Here is a tiny trained network, its code and every weight. The questions are about switching its units off for an input and a class, where a switched-off unit gives its printed mean instead of its output.

import numpy as np


def w(rows, s, z=0):
    codes = np.array(rows[::2]) - 128.0
    scale = np.full(codes.shape[1], s)
    scale[-1] = z or s
    return codes * scale


def f(y):
    return y / 2 * (1 + np.tanh(0.7978845608 * (y + 0.044715 * y**3)))


def log_softmax(a):
    a = a - a.max(-1, keepdims=True)
    return a - np.log(np.exp(a).sum(-1, keepdims=True))


def net(x, mask):
    res = np.array(x, float).reshape(1, 4) / 4 @ E
    y = f(res @ A[0][:, :-1].T + A[0][:, -1])
    res = res + np.where(mask, y, B[0][:, -1]) @ B[0][:, :-1]
    return log_softmax(res[-1] @ U[:, :-1].T + U[:, -1])


A, B = {}, {}
E = w([
[216,40,167,130],'x0',
[95,94,110,4],'x1',
[187,168,134,142],'x2',
[74,126,203,128],'x3',
],0.012)
A[0] = w([
[72,249,116,112,216],'neuron 0',
[182,191,214,32,230],'neuron 1',
[149,98,81,217,169],'neuron 2',
[90,88,8,157,208],'neuron 3',
[206,92,69,25,145],'neuron 4',
[163,139,254,56,201],'neuron 5',
[91,227,66,61,118],'neuron 6',
[107,154,212,253,231],'neuron 7',
[29,192,182,121,120],'neuron 8',
[80,171,108,36,254],'neuron 9',
[103,106,118,100,69],'neuron 10',
[37,209,84,148,121],'neuron 11',
],0.009,0.005)
B[0] = w([
[34,214,195,179,215],'neuron 0',
[52,64,156,97,191],'neuron 1',
[213,178,177,133,190],'neuron 2',
[196,254,124,122,183],'neuron 3',
[134,99,88,36,203],'neuron 4',
[50,39,192,123,200],'neuron 5',
[103,217,38,133,192],'neuron 6',
[245,144,183,211,249],'neuron 7',
[96,172,156,165,186],'neuron 8',
[47,102,110,110,218],'neuron 9',
[147,93,140,109,135],'neuron 10',
[114,146,105,208,196],'neuron 11',
],0.0091,0.011)
U = w([
[37,223,91,131,123],'0',
[151,137,38,7,155],'1',
[75,80,168,73,145],'2',
[125,137,101,103,1],'3',
[174,148,169,177,233],'4',
],0.013,0.005)

Each question gives the input, the list of numbers given to net, and the class t.
The units are the neurons (one row each of A and B). Each row of codes is followed by its name. A weight is (code - 128) times the scale printed after its matrix; where a second scale follows, it is the last column's (A, B and U).
mask holds one flag per neuron, in row order. A switched-off neuron (its flag False) gives its mean, the last column of its row in B, instead of its output. The means were averaged over made-up inputs and are rounded, as every weight is.
A unit's drop is (log p(t) with every unit on - log p(t) with that unit switched off) / (log p(t) with every unit on - log p(t) with every unit switched off).
The circuit of an input: a set's keep is (log p(t) with only the set's units on - log p(t) with every unit switched off) / (log p(t) with every unit on - log p(t) with every unit switched off). Starting from all 12 units, units are removed one at a time, each time the one whose removal leaves the highest keep (on an exact tie, the one counted first), for as long as the keep stays at least 0.8.
units of the circuit, in order: the units of the circuit, biggest drop first
unit that matters most: the unit with the biggest drop
top k neurons: the k neurons with the biggest drops, biggest first
drop when u is switched off: that unit's drop, to one decimal
input [-1,5,-1,-1], class 1: unit that matters most	neuron 4
input [0,0,-3,5], class 2: top 2 neurons	(neuron 6; neuron 3)
input [0,0,-1,-3], class 1: units of the circuit, in order	(neuron 7; neuron 0; neuron 8)
input [-5,-4,4,3], class 4: top 2 neurons	(neuron 7; neuron 9)
input [2,-2,-5,-5], class 1: top 3 neurons	(neuron 7; neuron 0; neuron 11)
input [-6,-8,-8,-5], class 4: top 3 neurons	(neuron 7; neuron 2; neuron 9)
input [-8,-8,3,-3], class 4: top 3 neurons	(neuron 7; neuron 2; neuron 9)
input [-4,-8,-8,5], class 4: drop when neuron 7 is switched off	0.6
input [5,5,-3,-2], class 1: drop when neuron 7 is switched off	0.1
input [-5,-8,-6,-5], class 4: drop when neuron 7 is switched off	0.2
input [-7,-8,-4,5], class 4: drop when neuron 7 is switched off	1.7
